Below are the code and all the weights of a small trained network. Each question names an input and a class and asks about switching units off, where a switched-off unit gives its printed mean instead of its output.

import numpy as np


def w(rows, s, z=0):
    codes = np.array(rows[::2]) - 128.0
    scale = np.full(codes.shape[1], s)
    scale[-1] = z or s
    return codes * scale


def norm(h):
    return h / np.sqrt((h * h).mean(-1, keepdims=True) + 1e-5)


def f(y):
    return y / 2 * (1 + np.tanh(0.7978845608 * (y + 0.044715 * y**3)))


def log_softmax(a):
    a = a - a.max(-1, keepdims=True)
    return a - np.log(np.exp(a).sum(-1, keepdims=True))


def net(x, mask):
    res = np.array(x, float).reshape(1, 8) / 4 @ E
    u = 0
    for l in range(4):
        y = f(norm(res) @ A[l][:, :-1].T + A[l][:, -1])
        res = res + np.where(mask[u : u + 8], y, B[l][:, -1]) @ B[l][:, :-1]
        u += 8
    return log_softmax(norm(res)[-1] @ U[:, :-1].T + U[:, -1])


A, B = {}, {}
E = w([
[151,155,118,149,69,166,129,51,141,140,231],'x0',
[141,131,128,133,129,127,118,128,132,138,123],'x1',
[138,129,126,126,127,132,122,129,126,136,126],'x2',
[120,122,122,134,123,129,133,139,135,122,134],'x3',
[163,83,130,176,129,174,76,106,123,34,102],'x4',
[130,134,127,126,114,123,130,129,133,124,121],'x5',
[126,254,83,138,160,137,62,158,136,93,177],'x6',
[132,130,132,124,117,130,121,134,133,130,126],'x7',
],0.0085)
A[0] = w([
[71,250,72,143,171,141,59,184,95,116,106,88],'L0N1',
[101,110,123,93,106,158,101,142,151,124,146,113],'L0N2',
[176,129,101,179,98,168,147,55,188,90,155,108],'L0N3',
[130,133,143,118,169,110,203,76,151,157,125,105],'L0N4',
[160,164,157,75,142,115,147,138,114,139,132,168],'L0N5',
[170,176,158,193,161,154,69,148,126,1,129,3],'L0N6',
[153,112,140,91,137,113,133,140,153,75,74,135],'L0N7',
[125,169,98,141,156,155,87,140,141,100,164,32],'L0N8',
],0.0057,0.004)
B[0] = w([
[173,20,193,59,179,38,181,115,250,66,152,254],'L0N1',
[150,150,105,109,170,156,188,98,63,145,110,123],'L0N2',
[152,87,213,43,91,97,126,101,30,118,156,189],'L0N3',
[103,98,63,136,171,163,79,155,176,175,138,150],'L0N4',
[91,84,116,209,113,127,151,214,240,133,119,161],'L0N5',
[41,118,42,36,94,223,88,128,148,172,70,220],'L0N6',
[140,154,149,200,146,162,111,146,81,160,92,172],'L0N7',
[95,210,81,57,131,70,108,3,111,150,136,155],'L0N8',
],0.0056,0.0053)
A[1] = w([
[114,254,67,216,117,155,71,140,71,89,169,44],'L1N1',
[80,125,171,215,61,182,111,162,106,156,167,4],'L1N2',
[87,94,134,233,144,141,133,200,83,168,57,143],'L1N3',
[176,71,157,209,110,158,94,127,71,61,106,22],'L1N4',
[159,190,178,106,171,19,154,158,126,127,196,1],'L1N5',
[113,122,151,118,72,158,142,169,70,184,136,151],'L1N6',
[114,127,68,155,97,219,113,165,33,159,104,88],'L1N7',
[158,82,122,100,87,123,105,78,182,142,203,44],'L1N8',
],0.0061,0.0016)
B[1] = w([
[172,254,128,70,198,120,135,180,141,31,100,143],'L1N1',
[119,54,158,48,212,134,111,30,156,204,136,127],'L1N2',
[51,213,156,119,82,11,6,124,60,130,160,255],'L1N3',
[126,130,164,205,171,162,153,87,59,49,131,207],'L1N4',
[186,121,218,214,134,161,237,125,201,119,118,192],'L1N5',
[123,104,118,166,193,69,93,101,130,200,113,173],'L1N6',
[125,129,185,191,97,99,200,159,100,193,110,149],'L1N7',
[122,116,110,160,76,167,146,81,126,127,179,215],'L1N8',
],0.0057,0.004)
A[2] = w([
[149,110,122,159,86,170,195,62,157,168,172,116],'L2N1',
[164,255,94,91,95,195,153,54,163,115,168,6],'L2N2',
[112,113,149,44,102,162,25,115,119,51,94,122],'L2N3',
[130,90,89,98,181,169,119,213,195,75,59,92],'L2N4',
[86,124,151,159,144,153,117,194,97,50,39,173],'L2N5',
[172,219,140,125,166,108,174,186,177,108,202,152],'L2N6',
[84,134,65,92,175,57,77,169,165,137,48,254],'L2N7',
[124,119,111,82,99,149,128,118,162,168,166,116],'L2N8',
],0.0071,0.0011)
B[2] = w([
[89,226,96,133,114,146,120,54,176,134,140,192],'L2N1',
[62,144,116,243,182,104,119,250,104,101,98,200],'L2N2',
[119,72,50,153,205,214,150,108,101,123,130,224],'L2N3',
[170,148,91,92,204,142,246,93,169,254,81,206],'L2N4',
[124,189,151,207,165,102,111,90,209,192,99,215],'L2N5',
[183,145,225,167,75,186,116,160,73,124,82,194],'L2N6',
[240,121,119,50,74,205,207,88,49,177,163,253],'L2N7',
[117,98,138,167,160,109,84,121,156,156,90,161],'L2N8',
],0.0069,0.0071)
A[3] = w([
[163,140,156,63,98,116,122,150,52,184,146,81],'L3N1',
[124,162,116,142,137,132,55,54,61,99,216,160],'L3N2',
[170,184,2,105,164,157,98,147,120,77,101,32],'L3N3',
[126,148,64,83,73,36,131,71,165,212,113,134],'L3N4',
[174,115,194,46,129,35,199,210,130,158,117,77],'L3N5',
[203,118,152,143,122,184,93,213,54,104,99,122],'L3N6',
[84,109,47,163,130,168,45,147,121,34,83,4],'L3N7',
[167,44,87,131,82,181,231,66,65,61,123,88],'L3N8',
],0.0063,0.0024)
B[3] = w([
[68,150,137,102,47,93,132,157,94,45,170,183],'L3N1',
[150,66,121,46,121,116,115,175,165,113,70,210],'L3N2',
[101,109,43,93,175,152,147,169,116,135,100,167],'L3N3',
[36,147,11,130,174,91,118,154,141,117,153,225],'L3N4',
[162,15,156,74,72,79,66,170,120,50,122,253],'L3N5',
[55,82,121,123,156,87,153,71,166,124,149,162],'L3N6',
[111,100,130,104,101,25,102,212,155,46,187,185],'L3N7',
[202,254,145,78,100,163,81,131,91,145,164,193],'L3N8',
],0.0079,0.0049)
U = w([
[75,71,108,57,34,38,115,193,40,158,144,113],'0',
[110,83,192,239,178,103,72,100,64,158,44,118],'1',
[218,56,211,84,124,88,188,209,199,128,91,39],'2',
[177,145,46,86,214,223,198,104,124,204,73,159],'3',
[26,145,37,136,122,103,128,56,207,215,189,192],'4',
[213,143,156,88,63,222,65,42,59,119,174,255],'5',
[118,219,191,254,94,177,152,177,175,120,189,109],'6',
[70,116,47,121,168,164,60,211,115,34,171,31],'7',
],0.013,0.00064)

Each question gives the input, the list of numbers given to net, and the class t.
The units are the neurons (one row each of A and B). Each row of codes is followed by its name. A weight is (code - 128) times the scale printed after its matrix; where a second scale follows, it is the last column's (A, B and U).
mask holds one flag per neuron, layer by layer. A switched-off neuron (its flag False) gives its mean, the last column of its row in B, instead of its output. The means were averaged over made-up inputs and are rounded, as every weight is.
A unit's drop is (log p(t) with every unit on - log p(t) with that unit switched off) / (log p(t) with every unit on - log p(t) with every unit switched off).
The circuit of an input: a set's keep is (log p(t) with only the set's units on - log p(t) with every unit switched off) / (log p(t) with every unit on - log p(t) with every unit switched off). Starting from the 12 units with the biggest drops (on a tie, the unit counted first), units are removed one at a time, each time the one whose removal leaves the highest keep (on an exact tie, the one counted first), for as long as the keep stays at least 0.8.
units of the circuit, in order: the units of the circuit, biggest drop first
unit that matters most: the unit with the biggest drop
top k neurons: the k neurons with the biggest drops, biggest first
k most important neurons of layer l: the k neurons of layer l with the biggest drops, biggest first
drop when u is switched off: that unit's drop, to one decimal
input [-5,0,2,-7,0,-7,0,-3], class 0: top 2 neurons -> (L1N3, L2N7)
input [0,7,4,-8,5,-4,7,-6], class 3: unit that matters most -> L0N6
input [-1,0,-3,2,8,-2,7,-3], class 3: units of the circuit, in order -> (L2N4, L0N6)
input [-2,8,-7,3,0,2,-7,3], class 0: units of the circuit, in order -> (L1N3, L0N1)
input [-5,-2,6,-1,1,-7,-5,-1], class 1: units of the circuit, in order -> (L2N5, L0N1)
input [-5,6,-3,3,4,-4,0,-4], class 1: top 2 neurons -> (L0N7, L0N1)
input [-7,7,-8,8,2,2,0,-3], class 1: top 2 neurons -> (L0N7, L2N5)
input [8,8,-7,5,-2,0,1,3], class 6: top 2 neurons -> (L2N2, L0N6)
input [6,5,-2,7,0,-5,-7,2], class 4: top 4 neurons -> (L2N1, L2N7, L2N6, L3N4)
input [-7,-1,-6,-3,0,-8,6,7], class 2: top 2 neurons -> (L0N1, L3N5)
input [0,-3,-7,-7,4,7,0,-2], class 1: top 2 neurons -> (L0N1, L1N7)
input [-1,-8,1,1,5,6,-1,4], class 1: top 2 neurons -> (L0N1, L1N7)
input [1,-2,6,-4,-6,1,5,7], class 6: top 2 neurons -> (L1N5, L2N1)
input [3,-3,4,-4,-1,2,7,-3], class 6: top 2 neurons -> (L0N1, L1N5)
input [0,-8,4,-7,-5,0,4,6], class 2: units of the circuit, in order -> (L0N1)
input [1,0,2,3,-2,-6,7,-4], class 6: top 2 neurons -> (L1N5, L0N8)
input [0,8,8,-1,1,-8,6,3], class 3: 2 most important neurons of layer 0 -> (L0N6, L0N1)
input [-1,-3,7,-7,8,-2,2,-2], class 3: drop when L0N6 is switched off -> 0.7
input [-1,6,0,-2,7,2,7,8], class 3: drop when L2N4 is switched off -> 0.2
input [1,5,-3,-4,-3,-3,-2,0], class 4: unit that matters most -> L0N7
input [-7,2,-8,-2,0,-3,4,5], class 2: drop when L3N5 is switched off -> 0.4
input [-5,-2,4,-7,7,4,1,6], class 3: drop when L2N4 is switched off -> 0.1
